B:
0: [ 436 -212  248  355  -28  194    4 -189  407  -93 -436   61  165 -246
  199  136   47 -197 -187  303 -117]
1: [ -73 -117 -101  150 -129   83   34  145 -411   66    5 -127  249  -21
  143 -145  -77   35    9   71  124]
2: [ 573 -424  511  280   21  259 -260 -249  714  -41 -583   57  201  -63
  409  -49 -216 -215  159  333  149]
3: [  28   74   17 -157 -179  -50  164  217   83   96  345    1   16   62
 -231 -225   61   51   38 -262  160]
4: [ 136   96   96   52  -10  -24  357  107   63   -7   67 -190   26 -231
  -77   28   46 -128 -263  -86 -186]
5: [ -99  122 -231   -8 -140  -32  291   53 -532   82  176  -62  120 -173
  -70 -156  166   76 -266  -79    1]
6: [  80  -32  277   10 -207 -334 -232   34  365 -199  262  246  -74   58
  115   13 -317  295   46  180  -29]
7: [ 193 -344  134  177   58  447 -442 -385  170  123 -608  184   46  -35
  433 -268  -72 -100  181  237  239]
8: [ 436  -90  176  241  -44  224   35 -137  593  -68 -328  157   50 -207
  -55  118  216 -229 -190  148 -117]
9: [-180  146 -247  115  -90   26 -362  -67  -48 -146  -87  323 -155  -59
   15   70  -22  180 -116  305 -185]
10: [ 235  -25   39  131  -69   99 -144 -129  223  -97 -277  155  106 -108
   74    7  -25  -30  -72  306  -23]
11: [  -7   93  -67  -30  -98   79   21  128  101   38  105   57  -45  -22
 -168  -91   92  -13  -41  -96    5]
12: [  41  -98   88  168   81  268  -96   81  156   49 -246 -142  -12  -66
  143  -32 -106 -198   46   50  -41]
13: [ 186  -33   95    9 -135   -9  518  -46  -80  166  238  -32   63 -256
 -112 -180  356  -48 -330 -349   28]
14: [ 122 -165  261   48  -93  -21 -566 -281  490 -108 -131  452 -186   63
  283 -122 -235  222  160  250   86]
15: [-162   88 -138 -112 -118  117 -125   40  106  118  230  265 -258   44
 -210 -218  209   97   17 -269   71]
16: [   5  -13 -102  142 -192  -43 -194   60  -81 -134  -28  153  165   13
   59    6 -114  153   -5  309   23]
17: [-225  195 -389  -26 -330 -250 -513 -115 -361 -237  112  551   44   85
   26  -67 -148  536  -26  509   47]
18: [  81 -244    0  384  -96  207   -1    7 -130   11 -210  -13  212 -153
  199   44   72  -82 -117  165  -29]
19: [ 356  -95   43  167 -199   40  410  150  -59   18  -39 -179  468 -138
  -76  -34  132 -147 -158   78  108]
20: [  -2  211 -217    0 -251 -156  184  225 -194  -96  253   37  181  -53
 -250   23   74  129 -191   87  -53]
21: [-172  134   -8  -36   58  103 -297   61  314  -24   25  135 -375   -7
  -49  -28  -89   10   32  -39 -156]
22: [  59   57  136 -131  -90  -52  155  221  178   66  260 -107   -3   26
 -131 -169  -67  -15   40 -215   82]
23: [ 105 -290  212  189   33  352   27  -84  258  210 -128    2 -125 -118
  141 -164  182 -200  -13 -274   56]
24: [ -38   96 -202  -23   -8  332 -332 -122  227   52 -229  308 -212   -6
 -117 -135  180  -36   28   47   15]
25: [-145  178  -47  -99 -193 -325  213  318 -304  -55  459 -138   94  -11
  -90  -80 -189  210  -92  -55  -28]
26: [ 102 -189  -89  -32  -99  290  264 -129 -472  330  -75  -90  266  -93
   95 -486  261  -73  -31 -248  387]
27: [ -33 -101    3  287  -95   90  200  148  -77   38  112  -58   11 -183
   -9   70  172  -77 -217 -132 -149]
28: [ -51   35  -97   49 -324 -339  -65  -15 -349 -159  274  263  170  -29
   92  -61 -122  407 -136  271   38]
29: [ 155 -139  214  306 -154  -65  145  100  294  -89  150   82   -5 -170
    6  180   91  -10 -228  -22 -186]
30: [ 155  -17   27  -93 -127   23 -273 -105   92  -24 -148  170  141   79
  110 -241 -185  124  167  247  245]
31: [-180  -49  -78   45    6  191  -20  289 -252  132   10 -275   81   57
   69 -183 -162  -93  152  -87  102]
32: [-130   77  -32   68 -155 -244 -121  -60 -149 -142  199  235 -100 -109
  113   12 -116  293 -195  173 -149]
33: [-259   21 -457   22  -71  401 -236  176 -491  173 -179  -36  157  131
  -49 -285   53  -44  196   43  253]
34: [ 573 -168  162  116 -129  284  256 -211  419  103 -281  139  256 -192
 -108 -137  412 -239 -170  -34  175]
35: [ 214 -404  143  444  139  688   96 -285  297  286 -492   47 -145 -340
  174  -60  537 -442 -227 -273  -78]
36: [  61  -23  -68   35 -156   29 -233  208  -45  -74  -97  -24  297  157
   54 -109 -289   65  236  307  203]
37: [ 286  119  104 -107 -104  -78 -177  -92  384 -152 -141  176   78   -6
   -8  -68 -186   72   20  321   46]
38: [  -4  -57  -12   -1    1  366  153  220  134  263   39 -159  -47   13
 -185 -242  219 -256   79 -411  132]
39: [-267  236 -359 -234 -166   75  366  413 -458  252  473 -183   49   57
 -430 -321  260   -2  -32 -477  166]
40: [ 265 -100  116  -12  -44  270  -35   77  341  109 -198  -60  153   62
  -37 -205   -8 -188  178  -12  231]
41: [ 202   31  122    3 -112  -42 -193 -153  422 -107  -51  316  -91  -53
   -4  -32  -12  105  -57  169  -21]
42: [-237  -16 -158  -22  -33  323 -177  290   19  196   84  -46 -120  168
 -140 -236   41  -83  241 -272  161]
43: [-191   66 -173  -53 -128  -22   49  245 -442   73  186 -153  160   58
    3 -218 -141  104   56  -29  135]
44: [-122  296  -94 -164  -80 -122 -284  322  217 -167  144   17  -64  168
 -183  -10 -348  106  178  200  -40]
45: [ 251  -95  105  292  -47   22  -17 -258   28 -136 -330  102  128 -287
  275  104  -30   -1 -284  390 -173]
46: [ 113  123  200 -167 -123 -250  -72   10  362 -104  249  171 -133    3
  -41  -88 -178  181   -6   20  -11]
47: [  53   15   83  -60  -18  -22 -306 -122   58  -66 -173   91   -3   10
  244 -172 -336  123  106  288   78]
48: [-256  147 -296   31  -12  196   99  256 -330  114   85 -154  -34  -53
 -159  -95  112  -80  -87 -158  -65]
49: [-209   94   52 -100  -75 -147  -89  184   11   -6  336    8 -198   41
   -2 -126 -206  164   42 -134  -36]
50: [ -46   30 -170    5  -48  200 -502 -145   25  -31 -302  273  -25   69
  122 -160 -128  103  141  328  112]
51: [ -19   63 -189   50 -146  113  331  159 -243  123  175  -55  101 -135
 -220 -110  320  -63 -217 -218    9]
52: [ 173  -36  147  -11  -73    4   -7  -11  147   -4  -42    0   87  -40
   87 -137 -129    5   15   78   80]
53: [ -34  177 -124   16  -42  120 -156   -7  268  -58  -27  231 -221  -74
 -182   15  133    3 -119   38 -150]
54: [ 401 -351  282  389 -146  120 -184  -96  393 -114 -342  150  274  -77
  268   95  -79  -59   20  368   54]
55: [ 387   34  243 -194 -177 -136   99   48  403  -32   94   29  207   50
 -109 -209 -125   27   90   36  224]
56: [ 115   18  214   26 -254 -390  187  153  111 -136  427   54   75  -70
  -17   30 -122  214 -157    1  -60]
57: [   2  140   27 -214 -259 -219  167  404  113    8  519  -40  103  159
 -313 -167  -71  134  104 -212  169]
58: [ -31  192  -60 -148 -187 -170  274  255  -69   26  422  -39   31  -24
 -268 -124   73   90 -113 -208   18]
59: [-124   88 -136   -9 -377 -411  -55  151 -369 -162  431  220  188   55
  -10  -67 -169  446  -71  210   77]
60: [-253   90  -71   29  -56  -51  -55  189 -104    2  246    8 -180  -31
  -25  -32  -71  105  -53  -91 -127]
61: [-330   25 -184  257   66  194  -64  119 -247   29  -16  -65 -221 -178
   83   85   53  -55 -189  -36 -294]
62: [-104 -203  320   87   18   30 -246  218  305   36  124 -110 -171  112
  237  -92 -376    9  252 -121   21]
63: [ 136 -176  -28  102  -37  512  337  229   92  343  -43 -207  129  -34
 -240 -243  432 -385   27 -479  216]
64: [ 181  198  -64   70 -151 -139   61   -9  119 -204  -35  137  104 -168
 -121  136   19   67 -265  318 -187]
65: [ 335 -215  114  266   55  426  174 -153  146  135 -461 -121  184 -259
  132  -69  228 -349 -156   26    5]
66: [ 326   66  307 -130 -101 -139 -279  -73  759 -166  -27  269  -71   62
  -26  -49 -234   95  120  216   55]
67: [-274  128 -442  -46 -211   79 -278  197 -472   14   55  116  177  180
  -86 -212  -80  201  158  190  211]
68: [  77 -120 -138   63 -176  249  101  -94 -127  188   11  187   94  -79
  -92 -264  396  -12  -98 -182  213]
69: [  93  -59   38  137   18  259  221  102   68  128  -74 -154   17 -157
  -52  -60  176 -235 -125 -185  -43]
70: [  62  102   91  -64 -174 -194  224  108  128  -18  369   77  -64  -99
 -165  -58   88  107 -180 -178  -56]
71: [ 353   58 -112 -112 -287  -68  384  -83 -253   53   52   62  454 -122
 -169 -269  251   63 -203   62  274]

[ 422   63  -76  -56   45   14  -93  139  -66  -85  -11  162  -21 -176
   75   63 -135 -305   93 -125 -181  -58   41   21  -75  -39  -63   82
 -147   57] | 67
[-255   37  -21  140   42 -171   20  -65 -156    0  185 -290   81  237
 -137   11  308  -22  211  -67 -114  100  -77   14  -74  -10  -59  103
  159 -160] | 68
[  73  -41   64  -92   17 -136   47 -301 -211  109 -107   11 -191   76
  201 -187  125   18 -164   39  159   93  289 -310  283  199   62  198
  -35   37] | 36
[-386  208  232   62 -142   35  232 -408  -75  105  -88 -103 -152   82
  -31 -145  167  376   -5  258  310  102  271 -159  359  306  148   72
   44  105] | 19
[-237  383  251 -123   75 -161  241 -270 -324  159  123 -251   61   44
  118 -121  100   69  256   59   11  263  176 -186  432  535 -188  101
   95   49] | 59
[ 386 -361 -257   43   44 -128 -186  138  -27  -47  -79   49  -88   -8
  157  -33  164 -288 -125 -166 -276  -70  -24   15 -268 -369   98  220
    9 -103] | 42
[ 199 -159 -192  -64   19 -182 -159  128   22  192   52 -126  -58  102
  102  -59  228 -188   31 -224 -339  105 -101  125  -28 -236  114  141
  228  -36] | 11
[  91  253  237  244 -154  164  -10 -127 -165 -186 -113  277   -9    6
 -206   45    3   45   64  225  389 -147  206  -53    6   54 -114  -25
 -413   99] | 33
[ 293 -522 -442 -108  112 -249 -189   67   35   48  -57 -138 -204   72
  284  -92  211 -279 -256 -277 -409   -1   -5  -44 -199 -322  223  303
  224 -188] | 40
[ 274   95 -215  -88 -134   30 -306  113  147   38  -75   83 -166  131
  -60   80  -43  -90  -72 -123  -61 -126   88  263  119  -43   14  -34
  -95   35] | 27
[-170   15   82  116    7 -147  129  -84 -197   65  -27 -266   94   46
  168 -129  329   65  122  109 -174  108   53   47   48   63  -98  181
  103  -91] | 3
[ 172 -142 -136   48   58 -135  -37  188  -43   42   55 -151   73  -62
  130  -26  205 -228  145 -144 -441   67 -144  150 -202 -247   15  177
  160  -76] | 39
[-299  326  276   -6  -50 -176  152 -335 -339  188  -58 -250   37  215
  161 -199  292  239   80  217  156  177  286  -88  502  496 -248  105
  -15   -9] | 6
[  55   19 -121  -75   42  -97   47  109  -13   59  -14 -234   38 -109
  233  -37   93  -98  120  -65 -423   59   -4  188   18   47  -44  151
  150  -49] | 46
[  -8   37   25   62 -172   60  -72 -249    4    7 -155  125 -238  160
  -88  -50   87  163 -184  117  335  -81  264  -91  188   53  146   48
 -147   72] | 12
[-166  419  268  143 -250  176   56 -191  -27   18 -100   88  -51   62
 -204   -3   48  282  116  261  342  -39  211  103  281  214  -32  -86
 -196  178] | 10
[-293  411  284  109 -114   14  117 -372 -282  -48  -85  -47  -10  200
  -77  -59  114  265   58  297  426  -12  352 -113  372  486 -241    7
 -259   15] | 47
[  23  170 -197 -219  -59   27 -135  -88  177   81   90  -12 -273  128
 -156   90 -142   -5   -5 -193   28   10  107   26  249  153  205  -31
  117   90] | 45
[ 200   60 -257 -118 -173   95 -271   28  250   23 -115  102 -276  113
  -87   80  -96   10 -158  -98   21 -148  152  212  147  -35  162  -40
  -57   74] | 0
[ 481  -69 -408 -146   89  -71 -277  280    8 -183  -93   -4  -27  -59
  226  124 -127 -385  -65 -206 -430 -218   72  268 -154  -25 -237  108
 -170 -167] | 30
[ 359  126 -347 -291   84  -29 -190  270  139    5  114  -59  -69 -104
   71  158 -240 -347  148 -342 -469  -24  -53  238   24   49  -24   17
  101    5] | 32
[  34   30    0 -146   45  -26  142 -152   -6   98   68  -12 -176 -126
   52  -59  -52  -48   71 -103  -48  149   78 -220  141   95  260  136
  177  132] | 16
[  74   98  -78   53  -80   99  -18  138  132  -20   20  -24  -14 -112
  -84   80   -1  -51  169  -44 -214  -28  -74  232  -99 -131  103   10
   58   64] | 51
[  53 -143 -109  -33   12  -99  -17 -267 -160  -91 -223  -25 -209   98
  242 -112   97   30 -301  102  119 -101  360 -191  135  190  -25  217
 -161 -111] | 62
[  39 -124   -3  -32   68 -286   67  -40 -226  218  -73 -293   47   43
  403 -231  372  -62   11   -5 -343  188   56    9  131   34  -84  269
  191  -96] | 57
[ -39  158  145   93  -45  -22   32 -154 -151   12   58   30  -31   95
 -140  -17  114    6  126   35  167   65   84 -121   97   70    6   49
  -59   57] | 50
[ 850 -296 -391 -289   25 -168 -394  391  129  240 -134  131 -161 -105
  408  -75    6 -488 -170 -381 -580   -2  -50  243   -9 -368   87  173
   88   55] | 44
[ 303    3 -124  -15  -95   21 -209  121  104   62  -12  132 -127   30
  -82   39   15 -145   10 -143  -85  -34  -12  131  -14 -207  132   17
  -18   89] | 48
[-119 -138 -273 -168  205 -227  120   53    0   77  239 -427   -3  -40
  146    4  113 -192  198 -303 -568  202 -153  -14  -96    4  147  219
  469 -143] | 71
[ 143 -209 -368  -89  -23   28 -143 -125  106 -213 -239   29 -311   40
  154   32  -88  -16 -381   -7   11 -256  312  -16  -18   64  106  152
 -149 -127] | 2
[ 272 -254 -515 -113  -43   25 -317  132  321  -88  -27   45 -313   96
  -88  141  -90 -184 -216 -289 -200 -186    8  157 -184 -291  306   64
   82  -66] | 65
[ 479 -289 -412 -180   64 -118 -308   44   32  -81 -136  107 -272   73
  202   13  -64 -303 -326 -237 -156 -164  181  -46  -53 -103   63  185
 -101 -105] | 31
